In the rows, zero is written as 128.
Each row of numbers belongs to one of the elements below and depends on some of the facts about them. Some rows are named. Which element is each other row?

Known rows:
kiklor: [125 140 131 135 127 140 126 113 123 131 128 119 121 120 129 112 123 137
 137 122 126 120 116 121 122 122 126 132 124 129]
kotro: [127 136 127 129 130 131 128 117 122 128 126 121 126 119 129 114 117 140
 132 121 125 119 118 122 120 129 128 131 124 130]
tredra: [125 133 130 144 124 134 141 111 131 133 142 128 127 140 109 124 134 117
 142 134 122 133 152 128 135 114 126 142 124 113]
plamok: [119 145 130 150 124 143 121 100 131 127 136 115 120 114 137 113 132 128
 135 132 127 124 114 124 122 119 121 141 123 122]
braginam: [127 134 120 120 147  94 148 123 109 148 113 172 117  99 113 155  58 105
  93 154  97 168 124 129 127 152  75 141 155 136]
broda: [108 116 136 128 124 145 124 141 121 137 133 128 116 120 124 151 124 116
 122 136 136 127 131 136 132 119 130 131 130 123]
kimo: [112 116 136 127 125 141 123 140 122 137 126 127 117 124 124 152 122 116
 120 135 136 130 134 135 132 120 132 131 127 125]
dozi: [167 110  94 100 123 165 127 146 157 168 154 152 152 104 150 114 179 127
  59 167 153 141 147 141 146 104  89  73 147 163]
posku: [102  99 150 124 133 115 119 167 114 122 137 135 121 121 141 145 142 118
 105 132 156 132 135 142 119 150 121 147 139  94]
kliklem: [124 132 128 128 131 134 127 124 121 128 122 122 127 124 130 113 122 142
 136 118 129 115 119 121 123 125 129 125 125 130]
skitir: [103 131 116 135 131 142 123 128 115 135 124 126 121 112 118 105 116 153
 130 119 117 105 127 122 116 124 135 135 130 117]
klilon: [124 132 126 128 133 133 126 125 124 127 123 125 126 123 131 114 126 143
 132 119 130 116 117 122 121 125 128 126 126 132]
treklim: [115 110 131 125 129 145 122 142 123 137 120 132 117 130 124 153 120 123
 119 133 134 126 136 134 133 119 133 127 128 131]
tikar: [149 134 138 119 133 119 134 119 128 125 120 124 129 130 139 120 118 131
 137 120 135 133 105 119 124 133 116 120 126 142]
flutrosol: [128 126 123 129 130 125 142 136 135 132 134 134 134 146 104 121 137 126
 139 126 123 123 151 125 137 113 131 123 133 117]
drumul: [124 131 128 128 133 133 124 132 122 126 120 125 128 127 131 113 128 142
 135 116 133 113 116 121 118 125 131 125 128 131]
brogus: [129 115 129 125 134 128 143 139 126 131 125 141 131 159 103 122 133 128
 144 118 129 120 153 120 135 114 135 129 128 123]
voro: [147 131 140 116 132 127 132 125 128 124 120 121 131 136 138 121 123 133
 144 114 145 123 105 117 127 127 125 115 120 146]
tevik: [ 56 187  63 171 111  62 122 170 167 107 108 101 152  80 108 155 148 146
 128 118  75  97  97 148 126 113 157  75 164 108]
bresok: [101 126 118 130 131 146 125 131 115 136 119 126 121 118 114 107 117 156
 133 114 118  97 128 120 118 119 137 131 129 119]

There are 2 kinds of fact about the elements: δ, λ.
δ: belongs to class; λ: uses
[bager, beskun, bikledris, brakin, bresok, brogu, daru, devas, dreklos, drumul, dustifle, febren, flabi, fladrek, flage, flasus, fleso, fofle, fostor, gasor, giflal, gise, gradobruk, gregrur, grimupli, griplunem, kiklor, kina, kliklem, klilon, klosta, kluplik, kotro, lufir, lusom, lutaflel, magrolol, meklar, mogruk, naklodra, plamok, puguk, segrik, sigrofo, skabro, skaskal, skitir, skonon, skuflam, staske, stavul, stizim, stonota, stotrok, sufin, tevik, tikar, tode, tradripu, tregilu, troram, trusem, vefle, voro, zasaven, zegron, zifam, zunimul] δ a
[bepluk, braginam, brigrun, broda, broro, brove, brudrik, brurer, dozi, drabre, fami, fuzis, gisok, grorol, groti, kifu, kimo, lafleklas, ligi, naka, noste, pidrin, pigu, pimo, pleploskal, plimum, posku, refo, ruflen, ruvok, ruza, segos, sketos, tedradras, tiflik, treklim, vistaklan, zufleklem] δ b
[brogus, brulagra, bunik, daplar, dasta, dropler, faflok, fite, flegrek, fletur, flutis, flutrosol, gimafik, gitraflis, gredil, kloska, momuk, naskom, nize, rubrem, skerok, skugar, stusoskur, tagris, teter, tredra, trosti, votan, vupel, zagrim, zosis] δ c
bager λ [febren, votan]
beskun λ [febren, tedradras, skitir]
bikledris λ [ruza]
braginam λ [fuzis]
broda λ [ruza, kimo, gimafik]
brogu λ [meklar]
brogus λ [drumul, mogruk]
broro λ [skitir, kimo, kluplik]
brove λ [bikledris, flasus, brurer]
brudrik λ [beskun, flasus]
brulagra λ [staske]
brurer λ [momuk]
daplar λ [daru]
daru λ [skitir]
dozi λ [gregrur, bunik]
dreklos λ [fletur]
dropler λ [tedradras]
drumul λ [klilon, skitir]
dustifle λ [drumul, lafleklas, pimo]
faflok λ [klilon, trusem]
fami λ [brakin]
febren λ [skitir]
fite λ [bager]
fladrek λ [febren, zasaven]
flage λ [treklim, trusem, mogruk]
flasus λ [brakin, klilon, kimo]
fleso λ [drumul, klilon, skaskal]
fletur λ [febren, klilon, skitir]
flutis λ [stizim, bikledris, puguk, posku, gitraflis]
flutrosol λ [skitir]
fofle λ [flage, staske]
fostor λ [flutrosol]
fuzis λ [stonota]
giflal λ [zegron]
gimafik λ [febren, zegron, skitir]
gise λ [tregilu, tredra, kotro, broda]
gisok λ [braginam]
gradobruk λ [febren]
gredil λ [fleso, flabi]
grimupli λ [brigrun, naka, refo]
griplunem λ [bunik, klilon, flutrosol]
grorol λ [tradripu, drabre, refo]
groti λ [dasta, brakin, gimafik]
kifu λ [zosis]
kiklor λ [zegron, kotro]
kimo λ [febren, flabi]
kina λ [refo]
kliklem λ [fletur, skitir]
klilon λ [febren, skitir]
klosta λ [zegron, tradripu, trusem, kloska]
kluplik λ [naka]
kotro λ [daru, refo]
lafleklas λ [febren]
ligi λ [momuk]
lufir λ [klilon, kluplik, devas]
lusom λ [drumul, flutrosol]
lutaflel λ [beskun]
magrolol λ [broro]
momuk λ [fleso]
naka λ [teter]
naklodra λ [pidrin]
naskom λ [skaskal]
noste λ [febren, tedradras]
pidrin λ [fletur, kotro]
pigu λ [vefle]
pimo λ [dreklos]
plamok λ [brakin, skonon]
pleploskal λ [gasor, fuzis]
plimum λ [zunimul]
posku λ [momuk]
puguk λ [fleso]
rubrem λ [fostor, votan]
ruflen λ [brogus]
ruvok λ [naka, sigrofo, pidrin]
segos λ [brakin]
segrik λ [kiklor]
sigrofo λ [zosis, naka]
skabro λ [naka]
skaskal λ [skonon, refo]
skerok λ [brigrun]
sketos λ [teter]
skonon λ [klilon]
skuflam λ [ruza]
staske λ [drumul, klilon, flutrosol]
stavul λ [bikledris, dreklos, skitir, mogruk]
stizim λ [fletur, daru]
stonota λ [fletur, kotro]
stotrok λ [nize, broda, flutrosol]
stusoskur λ [febren, kotro, skitir, flabi, beskun]
sufin λ [gregrur]
tagris λ [fuzis, skugar, kina]
tedradras λ [daru, teter]
teter λ [klilon, skonon, fletur, skitir]
tiflik λ [klilon, kliklem, daplar]
tikar λ [daru, pleploskal, skitir]
tradripu λ [pimo, skitir]
tredra λ [plamok, kiklor]
treklim λ [klilon, skitir]
troram λ [gasor, teter]
trosti λ [brove, brurer]
vefle λ [skonon]
vistaklan λ [skonon]
voro λ [dreklos, zasaven]
vupel λ [klilon, bresok]
zagrim λ [bager, tevik]
zasaven λ [daplar, bresok]
zegron λ [klilon, skitir]
zifam λ [fuzis]
zosis λ [zufleklem, fletur, daplar]
zufleklem λ [flabi]
zunimul λ [fleso]

Which element is each row?
No name comes twice in this set of rows, the named rows included.
[151 135 141 117 129 126 129 120 130 127 125 113 134 133 138 120 125 130
 146 117 144 127 106 121 128 127 130 115 121 146] | magrolol
[130 147 149 150 115 148 117 114 123 136 150 115 115 117 138 159 136  84
 137 158 145 154 119 140 138 105 115 136 117 137] | groti
[173 150  91 184 164 112  56 187  80  90  75 154 108 199 189 155 174  94
  95 154 147 149 162 139  88 131 135 161 107 171] | plimum
[112 146 113 131 126 118 126 143 137 125 120 119 136 116 124 122 133 143
 137 116 124 109 107 124 127 117 134 103 138 133] | fostor
[120 139 136 138 127 133 123 123 122 127 135 119 125 115 135 113 131 133
 139 125 134 118 114 124 120 128 123 134 125 119] | flasus
[147 153  96 173 156 117  78 160  85  95  91 142 115 166 168 110 162 133
 111 131 130 124 141 128  87 135 133 158 115 142] | zunimul
[145 134 138 121 130 135 130 120 128 125 120 120 128 137 139 120 125 135
 145 117 140 122 110 117 126 124 128 116 119 148] | klosta
[125 133 129 141 124 130 140 126 128 135 140 129 128 142 104 123 138 117
 145 133 122 128 152 129 137 113 128 137 125 115] | gimafik
[129 131 121 138 135 128 122 116 129 118 120 120 123 129 143 117 128 142
 120 121 123 122 123 126 117 135 128 141 126 125] | skaskal
[160 150 131 118 147  88 147 105 118 130 112 150 128 116 131 125  81 122
 118 133 112 158 102 116 121 152  83 127 140 148] | zifam
[118 110 142 135 137 100 137 157 120 115 147 138 135 146 123 116 156 123
 126 124 143 131 152 133 120 147 119 153 138  81] | momuk
[ 98 161 125 166 119 157 113 103 111 137 151 115 114  93 124 106 132 128
 139 143 117 119 122 129 117 109 119 153 122 109] | brakin
[ 82 105 139 130 125 144 123 154 110 141 142 131 117 104 115 140 125 128
 113 134 135 117 140 139 127 129 128 144 137  94] | ruza

Now the same elements, written a new way:
Some elements and their rows:
flegrek: [118 146 136 144 155 121 145  99 105 119 155 111 140 109 138 111  86 100
 134 165 136  94 161 124  88 156 135 117]
stotrok: [129 139 131  93 127 103 143 101 114 102 122 112 139 103 138 117 122 121
 130 145 157  92 121 113 139 133 111 132]
ruvok: [118 139 108 139 151  68 144  86 130  91 110 127 139 103 104  99 119 108
 102 131 158  81 147 138 155 146 109 120]
grimupli: [122 141 125  98 144  92 135 106 123 120 110 115 144  99 133 110 124 126
 110 155 148  97 123  85 138 138 101 124]
braginam: [115 169  84  70 152  84 138 106 137  71 134 107 129 105 175 112 123 103
 135 142 149  45 161 176 157 173 122 121]
brulagra: [113 128 124 127 135 139 125 100 108 103 140 110 149  91 116 109 103  98
 134 152 149  84 143 135 127 135 120 113]
teter: [ 94 113 140 155 164 175 144 100 112 128  82 126 138  68 141 112 128 109
 128 168 128  79 147 162 119 150 121  99]
noste: [113 164  87 123 148  82 138 107 139  95 119 129 131  94 100 111 110  98
 106 148 163 107 144 166 129 135 108 124]
brogus: [116 125 125 138 128 128 125  99 105  94 140 106 150  87 114 108 100 100
 139 145 150  79 140 133 127 136 118 112]
naskom: [108 128 125 125 141 135 126 108 113 112 153 111 151  84 123 109 110  98
 125 160 143  93 144 138 121 143 118 110]
flutis: [105 127 124 135 138 151 140 100 107 105 154 108 146  93 141 107 114  97
 127 156 148  92 146 140 126 143 120 117]
zasaven: [130 132 123  95 136 124 146 101 121 111 123 116 139 102 152 114 129 122
 124 164 159  97 136 118 126 125 111 129]
pidrin: [136 110  96 145 142 132 147  68 148 102 131 133 146 105 186 110 126 106
 105 156 159  86 163 162 129 148 117 115]
gise: [129 134 124  90 131 118 143  97 124 115 133 115 144 104 155 117 126 120
 122 156 153 102 127 113 135 133 110 130]
skitir: [122 163 143 148 147  99 175  97 111 120 100 120 119 102 215 132  98 125
 137 150 132 109 130 119  96 167 118 137]
dozi: [123 145 113 123 145  67 148  94 133  90 139 122 140 103 125 108 114 105
 111 134 156  84 143 163 144 152 116 120]
tode: [134 155 141 109 152  89 162 100 113 121 135 116 132 119 156 118 103 126
 128 166 144 100 146 107  95 144 124 133]
broda: [120 142 114 120 135  74 150  83 128  91 140 124 139 110 103 109 116  99
 112 118 165  97 132 172 158 137 121 131]
stusoskur: [102 144 103 147 135 169 127 107 116 112 129 116 139  80 140 117 101  92
 130 158 148 111 141 141 111 138 115 119]
brogu: [124 139 128  90 138 113 149 106 118 111 125 115 137 103 147 115 126 123
 125 160 155  97 130 118 126 130 111 131]

Rows to name:
No name comes twice in this set of rows, the named rows included.
[107 128 125 115 134 148 126  95 113 118 157 110 152  97 118 110 113  93
 125 149 144  99 140 142 137 139 126 115] | tredra
[109 152 114 149 140  73 155  88 128  88 109 126 129  95 144 114 115 103
 117 116 152  93 130 171 157 159 112 126] | broro
[106 143 127 142 131 128 161  93 123 120  96 118 130  82 249 132 127 123
 121 134 128 112 113 118 146 179  97 130] | daru
[100 128 128 163 135 119 170 134 100  78 210  98 144  74 180  99 123 106
 118 183 151 101 148 157 107 146  99 117] | momuk
[118 145 114 114 147  67 147  96 135  97 142 124 141  99 125 110 119 104
 106 138 152  87 143 170 146 154 118 119] | pigu
[124 144 103 130 144  74 148  98 134  87 140 125 139 101 122 106 113 103
 107 147 164  95 150 163 130 140 111 122] | zufleklem
[129 130 114  98 129 119 131  94 142 137 144 116 156  93 212 124 126 122
 101 158 134 111 127  90 140 160  99 117] | kotro
[112 167  90  83 153  80 141 106 136  77 132 109 130 104 174 112 122 103
 131 140 147  52 156 173 155 173 121 121] | pleploskal
[124 161 102  89 137 128 129 122 125 112 111 120 130  96 102 117 117 114
 125 173 170 120 135 121 100  98 104 136] | bager
[121 160 102  93 138 134 134 122 125 111 105 121 128  92 115 119 118 114
 123 174 166 120 132 127 106 104 104 135] | gradobruk
[101 144 113 144 173  61 146  89 128  97  75 129 135 103  93  90 130 116
  90 130 148  73 144 120 167 154 102 117] | naka
[115 139 128 113 150  98 144 100 112 107  76 118 135 104 104 100 132 129
 111 147 156  88 124  80 149 126  99 132] | kluplik
[120 163  82  73 152  99 136 103 140  72 133 107 131 107 185 113 125 102
 137 147 150  43 164 177 149 172 124 119] | fuzis
[109 144 112 131 161  68 151  93 132  98 112 126 137  99 125 102 127 109
 100 139 147  78 146 153 155 160 110 118] | sketos
[115 142 121 124 139  73 160  88 126  87 152 121 137 110 120 107 126 101
 111 125 162  91 134 181 160 147 122 132] | brove

The same elements again, as new rows of numbers:
Some elements and their rows:
groti: [130 119 125 130 125 126 122 150 128 138 108 136 125 157 123 127 122 147
 163 126 126 128 127 113 126 148 124 122 127 123 151 144 131 124 108 139
 123 125 119 113 126]
kimo: [121 126 121 130 132 119 118 156 117 143 118 122 133 161 105 148 123 135
 187 143 123 147 184  95 144 154 123 121 129 132 164 159 152  86 107  65
 124 111 116 120 140]
flage: [113 117 128 121 124 141 120 127 126 115 116 129 123 128 137 132 116 133
 133 105 126 135 128 123 126 105 132 127 123 123 126 124 122 139 123 127
 130 130 118 123 118]
treklim: [125 118 121 113 156 135 126 130 135 205 109 128 139 114 145 136 136 117
 111 144 130 132 114 129 118 151 116 120 121 132 119 131 226  69 132 174
  97 121 107 127 102]
skitir: [111 134 119 123 163 146 136 113 131 142 119 132 138 100 177 152 113 105
 108 105 137 127 120  98 133 104 142 104 118 120  91 135 200 111 109 120
 105 127  96 134  99]
stavul: [111 135 128 121 149 147 121 125 126 135 125 121 128 114 142 146 106 119
 115 114 129 132 120 111 133 114 136 118 120 129 114 123 151 117 127 121
 118 134 105 128 113]
teter: [145 143 126 129 130 143 112 107 126 216 107 105 133 125 128 131 121 118
  86 122 127 108  95 173 116 181 142 117 122 143 134 131 192 103 142 172
  98 130 134 126 131]
tradripu: [110 137 126 120 161 149 122 120 127 146 127 118 131 105 150 152 106 109
 107 118 131 130 119 108 134 115 136 115 118 130 108 125 172 104 127 120
 111 132 101 132 109]
kifu: [130 129 129 130 132 133 119 155 131 135 112 129 125 155 116 127 113 149
 156 133 126 124 113 112 127 151 123 122 125 125 150 131 118 122 115 143
 121 133 113 112 125]
daplar: [124 154 129 138 137 146 121 135 130 146 119 108 142 141  97 133  90 133
 116 118 127 104  80 133 126 160 148 117 118 135 144 100 118 128 124 129
 116 142 112 118 125]
refo: [132 121 122 136 131 129 134 152 134 120 103 147 127 156 147 123 118 154
 159 112 131 117 108 101 124 142 131 112 125 111 137 145 130 141  93 149
 121 130 111 113 115]
kloska: [117 126 115 137 119 130 143 138 131 117 103 135 149 146 118 125 115 137
 140  95 128 114 111 123 120 131 148 111 120 116 136 109 145 151 101 112
 126 122 113 119 115]
bunik: [115 123 114 136 119 130 143 133 130 117 102 135 150 145 113 124 116 136
 139  94 127 115 110 125 119 129 147 111 120 115 136 109 149 149 101 114
 126 121 113 118 115]
rubrem: [116 130 121 132 117 132 128 137 126 131 111 120 146 147  89 128 111 135
 138 112 124 120 119 134 123 141 142 119 120 129 152 103 132 134 118 103
 129 123 118 118 127]
gregrur: [117 115 122 127 123 138 133 125 128  96 110 141 124 132 158 132 116 136
 141  88 129 130 128 106 127  94 140 115 123 111 119 135 128 159 102 121
 130 127 113 123 113]
meklar: [115 116 122 127 125 137 132 128 128  96 110 141 124 131 156 132 116 135
 141  89 129 129 130 108 128  95 140 114 123 112 118 136 128 157 104 121
 129 127 114 123 113]
stizim: [128 156 138 129 150 157 106 124 129 135 129 109 114 124 138 141  86 131
 106 115 130 113  88 116 135 136 142 119 120 134 122 130 103 131 129 146
 114 153 112 122 125]
bepluk: [123 116 120 132 134 128 136 153 134 120 104 146 132 152 137 126 120 150
 161 116 130 123 114  98 124 133 127 114 124 112 135 139 138 134  95 139
 120 126 107 115 112]
gradobruk: [121 130 124 126 129 131 110 128 108 132 126 113 123 140 127 158 119 116
 164 119 123 152 195 107 149 125 135 120 128 135 146 167 146 106 117  50
 127 112 125 130 145]
lafleklas: [126 132 121 132 135 119 114 154 113 153 121 119 134 162 108 154 124 130
 187 145 124 148 193  93 148 160 125 119 130 134 166 174 158  81 107  58
 120 108 119 122 144]

Name these rows:
No name comes twice in this set of rows, the named rows included.
[110 116 122 127 124 135 132 128 125  93 112 138 126 134 148 135 117 133
 151  93 128 135 142 103 131  95 139 118 123 114 123 135 126 152 103 103
 132 124 113 123 117] | flabi
[140  91 127 107  97 134 107  99 119 184  97 127 106 122 161 118 156 123
 106 106 119 144 147 184 109 122 122 138 129 131 129 152 172 126 151 191
 123 116 151 126 129] | skonon
[116 147 129 123 159 152 117 120 129 146 127 114 128 109 148 151 100 115
 105 118 132 124 111 109 135 125 139 115 119 132 111 128 155 109 126 127
 110 139 104 130 113] | tikar
[105 112 128 113 124 141 121 126 128 123 116 126 127 122 125 131 119 130
 127 111 123 142 125 130 123 100 127 133 120 126 125 103 128 130 133 135
 135 129 116 123 114] | lusom
[144 114 128 127 115 126 114 143 127 157 102 132 114 158 135 120 130 153
 152 127 123 127 125 137 120 160 121 126 130 126 153 156 129 125 119 166
 121 126 132 113 134] | vistaklan
[133 133 135 129 118 143 105 126 121 123 119 117 109 144 138 133 106 140
 134 108 124 126 126 130 132 130 138 126 126 130 140 144  93 147 126 135
 129 137 131 120 139] | sigrofo
[120 139 123 136 120 133 124 137 123 141 112 113 143 150  92 133 107 133
 136 115 123 119 121 133 127 153 143 119 121 133 155 114 129 126 118  97
 125 126 120 119 133] | dropler
[115 150 118 135 144 134 125 133 119 160 124 103 152 136  92 152 106 112
 133 128 127 125 142 117 139 161 145 112 120 139 148 123 176  91 118  63
 113 119 112 127 131] | stusoskur
[117 119 123 108 149 146 120 106 127 186 118 118 129  94 160 147 131 101
  88 121 129 140 131 139 124 116 128 122 120 133 103 129 216  86 143 151
 104 123 113 136 107] | zegron
[121 135 133 125 132 146 111 128 123 123 124 117 117 131 133 138 103 135
 130 111 125 128 122 120 133 122 136 124 123 129 131 131 107 137 126 126
 127 137 119 122 128] | kiklor
[120 152 131 122 168 157 113 113 129 165 130 108 126 101 155 154  97 108
  90 121 134 119 100 112 136 134 140 113 118 135 104 133 170  99 132 138
 102 143 103 132 111] | kliklem

